Here is a tiny trained network, its code and every weight. The questions are about switching its units off for an input and a class, where a switched-off unit gives its printed mean instead of its output.

import numpy as np


def w(rows, s, z=0):
    codes = np.array(rows[::2]) - 128.0
    scale = np.full(codes.shape[1], s)
    scale[-1] = z or s
    return codes * scale


def f(y):
    return y / 2 * (1 + np.tanh(0.7978845608 * (y + 0.044715 * y**3)))


def log_softmax(a):
    a = a - a.max(-1, keepdims=True)
    return a - np.log(np.exp(a).sum(-1, keepdims=True))


def net(x, mask):
    res = np.array(x, float).reshape(1, 7) / 4 @ E
    y = f(res @ A[0][:, :-1].T + A[0][:, -1])
    res = res + np.where(mask, y, B[0][:, -1]) @ B[0][:, :-1]
    return log_softmax(res[-1] @ U[:, :-1].T + U[:, -1])


A, B = {}, {}
E = w([
[176,168,118,127,100,109,173,145],'x0',
[27,178,119,148,20,109,197,121],'x1',
[155,82,196,92,52,188,127,167],'x2',
[83,33,116,97,68,168,89,196],'x3',
[86,249,182,57,185,235,34,194],'x4',
[125,150,224,2,59,56,70,96],'x5',
[152,168,147,207,122,170,178,142],'x6',
],0.008)
A[0] = w([
[171,161,140,88,154,95,117,106,71],'n0',
[149,125,144,126,160,202,92,183,157],'n1',
[129,175,118,149,64,160,170,114,13],'n2',
[187,121,130,76,129,129,97,130,253],'n3',
[147,151,135,124,101,103,136,186,200],'n4',
[115,4,118,107,110,124,133,146,143],'n5',
[174,153,167,95,164,122,121,107,130],'n6',
[117,163,182,91,96,137,117,119,145],'n7',
[154,82,90,122,85,148,124,143,181],'n8',
[115,157,77,151,149,140,120,158,47],'n9',
[156,183,124,126,141,110,147,78,119],'n10',
[110,142,127,129,121,122,189,137,198],'n11',
[54,142,124,74,105,107,96,138,144],'n12',
[104,138,116,146,110,140,172,125,167],'n13',
],0.016,0.0048)
B[0] = w([
[123,54,68,137,68,91,58,112,171],'n0',
[42,229,178,24,132,173,11,99,249],'n1',
[192,45,143,106,130,125,232,123,171],'n2',
[104,121,121,193,48,163,72,133,207],'n3',
[179,149,91,135,59,188,141,162,167],'n4',
[149,37,64,241,17,96,110,166,219],'n5',
[72,120,2,171,110,77,106,193,185],'n6',
[121,101,182,183,29,166,121,227,203],'n7',
[164,91,117,128,27,132,147,159,183],'n8',
[221,137,186,198,180,96,189,48,174],'n9',
[148,68,75,158,67,135,97,81,178],'n10',
[156,76,107,141,165,198,202,133,175],'n11',
[53,235,157,25,133,198,68,166,216],'n12',
[237,147,107,205,167,157,127,158,175],'n13',
],0.0081,0.015)
U = w([
[201,91,178,94,138,79,159,79,3],'0',
[122,143,125,116,72,159,40,179,219],'1',
[140,255,122,123,238,155,84,90,72],'2',
[107,107,172,74,160,23,175,131,14],'3',
[180,197,193,145,100,201,189,172,104],'4',
[198,31,90,212,111,98,175,139,220],'5',
],0.009,0.0047)

Each question gives the input, the list of numbers given to net, and the class t.
The units are the neurons (one row each of A and B). Each row of codes is followed by its name. A weight is (code - 128) times the scale printed after its matrix; where a second scale follows, it is the last column's (A, B and U).
mask holds one flag per neuron, in row order. A switched-off neuron (its flag False) gives its mean, the last column of its row in B, instead of its output. The means were averaged over made-up inputs and are rounded, as every weight is.
A unit's drop is (log p(t) with every unit on - log p(t) with that unit switched off) / (log p(t) with every unit on - log p(t) with every unit switched off).
The circuit of an input: a set's keep is (log p(t) with only the set's units on - log p(t) with every unit switched off) / (log p(t) with every unit on - log p(t) with every unit switched off). Starting from the 12 units with the biggest drops (on a tie, the unit counted first), units are removed one at a time, each time the one whose removal leaves the highest keep (on an exact tie, the one counted first), for as long as the keep stays at least 0.8.
circuit, biggest first: the units of the circuit, biggest drop first
most important unit: the unit with the biggest drop
top k neurons: the k neurons with the biggest drops, biggest first
drop of u: that unit's drop, to one decimal
input [-3,6,6,-4,-7,5,-7], class 5: top 3 neurons => [n1, n5, n11]
input [5,8,-6,8,6,3,-1], class 4: most important unit => n1
input [8,-5,1,4,1,-7,2], class 4: circuit, biggest first => [n9, n6]
input [-1,-1,1,-8,0,1,-4], class 5: top 3 neurons => [n1, n12, n10]
input [3,4,4,0,0,1,5], class 5: top 3 neurons => [n1, n12, n2]
input [3,7,6,-5,-4,7,6], class 5: top 3 neurons => [n1, n2, n12]
input [1,-1,-4,-3,0,-5,0], class 5: top 3 neurons => [n1, n12, n10]
input [7,8,-6,-3,4,0,3], class 5: top 3 neurons => [n1, n10, n2]
input [1,-4,8,8,-7,6,-4], class 5: top 2 neurons => [n5, n1]
input [7,5,-2,2,2,-1,-1], class 4: drop of n5 => 0.2
input [3,8,-3,8,-2,3,4], class 4: drop of n12 => 0.9
input [-8,-4,-7,-4,-3,4,5], class 5: drop of n1 => 1.1
